Below are the code and all the weights of a small trained network. Each question names an input and a class and asks about switching units off, where a switched-off unit gives its printed mean instead of its output.

import numpy as np


def w(rows, s, z=0):
    codes = np.array(rows[::2]) - 128.0
    scale = np.full(codes.shape[1], s)
    scale[-1] = z or s
    return codes * scale


def f(y):
    return np.maximum(y, 0)


def log_softmax(a):
    a = a - a.max(-1, keepdims=True)
    return a - np.log(np.exp(a).sum(-1, keepdims=True))


def net(x, mask):
    res = np.array(x, float).reshape(1, 4) / 4 @ E
    y = f(res @ A[0][:, :-1].T + A[0][:, -1])
    res = res + np.where(mask, y, B[0][:, -1]) @ B[0][:, :-1]
    return log_softmax(res[-1] @ U[:, :-1].T + U[:, -1])


A, B = {}, {}
E = w([
[98,244,66,53],'x0',
[2,160,157,197],'x1',
[65,84,202,11],'x2',
[129,132,135,128],'x3',
],0.0067)
A[0] = w([
[159,68,208,153,81],'neuron 1',
[207,133,76,96,158],'neuron 2',
[163,145,87,196,2],'neuron 3',
[196,117,118,69,85],'neuron 4',
[142,12,172,152,104],'neuron 5',
[52,129,111,156,85],'neuron 6',
[149,210,119,85,76],'neuron 7',
[143,132,82,213,125],'neuron 8',
[75,150,176,159,61],'neuron 9',
[161,47,153,208,132],'neuron 10',
[187,99,60,82,92],'neuron 11',
[159,145,80,214,149],'neuron 12',
[114,72,163,2,78],'neuron 13',
[68,144,142,164,91],'neuron 14',
[170,159,68,166,162],'neuron 15',
[67,156,135,189,165],'neuron 16',
[193,146,82,172,111],'neuron 17',
[164,104,157,186,160],'neuron 18',
[187,93,108,78,55],'neuron 19',
[131,184,92,59,82],'neuron 20',
[106,53,178,88,105],'neuron 21',
[118,184,106,97,38],'neuron 22',
[165,189,54,192,124],'neuron 23',
[67,179,182,174,112],'neuron 24',
[130,203,115,55,109],'neuron 25',
[210,83,79,79,112],'neuron 26',
[77,129,146,158,100],'neuron 27',
[139,69,174,175,45],'neuron 28',
[121,218,51,91,106],'neuron 29',
[178,108,135,91,101],'neuron 30',
[43,90,225,26,108],'neuron 31',
[228,106,144,81,76],'neuron 32',
[172,41,197,162,74],'neuron 33',
],0.0089,0.0044)
B[0] = w([
[57,210,81,137,189],'neuron 1',
[128,74,133,196,211],'neuron 2',
[170,237,230,71,161],'neuron 3',
[163,97,124,234,180],'neuron 4',
[32,226,76,145,215],'neuron 5',
[220,99,108,246,170],'neuron 6',
[56,170,62,158,176],'neuron 7',
[142,160,191,91,201],'neuron 8',
[245,105,103,253,165],'neuron 9',
[22,201,87,129,228],'neuron 10',
[192,74,127,236,184],'neuron 11',
[125,174,240,34,217],'neuron 12',
[148,186,226,145,213],'neuron 13',
[180,95,110,218,172],'neuron 14',
[107,136,216,103,207],'neuron 15',
[202,64,131,196,212],'neuron 16',
[122,148,201,108,195],'neuron 17',
[28,177,85,56,199],'neuron 18',
[170,119,123,222,166],'neuron 19',
[18,187,100,161,186],'neuron 20',
[93,199,184,96,192],'neuron 21',
[7,197,54,155,154],'neuron 22',
[111,168,222,95,217],'neuron 23',
[215,61,102,251,196],'neuron 24',
[25,184,114,158,200],'neuron 25',
[145,102,125,223,202],'neuron 26',
[215,94,102,223,168],'neuron 27',
[49,219,56,118,173],'neuron 28',
[27,170,87,149,212],'neuron 29',
[161,90,109,234,164],'neuron 30',
[190,210,223,141,254],'neuron 31',
[171,102,122,220,189],'neuron 32',
[53,222,53,137,204],'neuron 33',
],0.0055,0.0062)
U = w([
[66,190,52,125,75],'0',
[145,165,254,96,66],'1',
[169,78,103,209,88],'2',
[109,116,136,115,250],'3',
[143,107,105,62,176],'4',
[126,21,63,26,98],'5',
],0.011)

Each question gives the input, the list of numbers given to net, and the class t.
The units are the neurons (one row each of A and B). Each row of codes is followed by its name. A weight is (code - 128) times the scale printed after its matrix; where a second scale follows, it is the last column's (A, B and U).
mask holds one flag per neuron, in row order. A switched-off neuron (its flag False) gives its mean, the last column of its row in B, instead of its output. The means were averaged over made-up inputs and are rounded, as every weight is.
A unit's drop is (log p(t) with every unit on - log p(t) with that unit switched off) / (log p(t) with every unit on - log p(t) with every unit switched off).
The circuit of an input: a set's keep is (log p(t) with only the set's units on - log p(t) with every unit switched off) / (log p(t) with every unit on - log p(t) with every unit switched off). Starting from the 12 units with the biggest drops (on a tie, the unit counted first), units are removed one at a time, each time the one whose removal leaves the highest keep (on an exact tie, the one counted first), for as long as the keep stays at least 0.8.
circuit, biggest first: the units of the circuit, biggest drop first
most important unit: the unit with the biggest drop
top k neurons: the k neurons with the biggest drops, biggest first
drop when u is switched off: that unit's drop, to one decimal
input [3,6,-5,5], class 2: circuit, biggest first	neuron 24; neuron 16
input [-5,0,4,-3], class 0: circuit, biggest first	neuron 5; neuron 33; neuron 1
input [-8,6,-6,4], class 0: most important unit	neuron 10
input [-2,6,-6,5], class 1: circuit, biggest first	neuron 12; neuron 8
input [-5,-2,-4,4], class 0: circuit, biggest first	neuron 10; neuron 33; neuron 18
input [1,1,-3,1], class 4: top 2 neurons	neuron 31; neuron 13
input [-8,-4,-8,-7], class 0: circuit, biggest first	neuron 10; neuron 18
input [7,-6,-8,1], class 1: top 3 neurons	neuron 23; neuron 15; neuron 12
input [7,8,-2,1], class 2: top 3 neurons	neuron 24; neuron 16; neuron 6
input [7,-8,2,7], class 2: drop when neuron 22 is switched off	-0.1
input [-5,4,-2,-3], class 0: drop when neuron 10 is switched off	0.3
input [-5,-5,-3,-4], class 0: drop when neuron 20 is switched off	-0.1
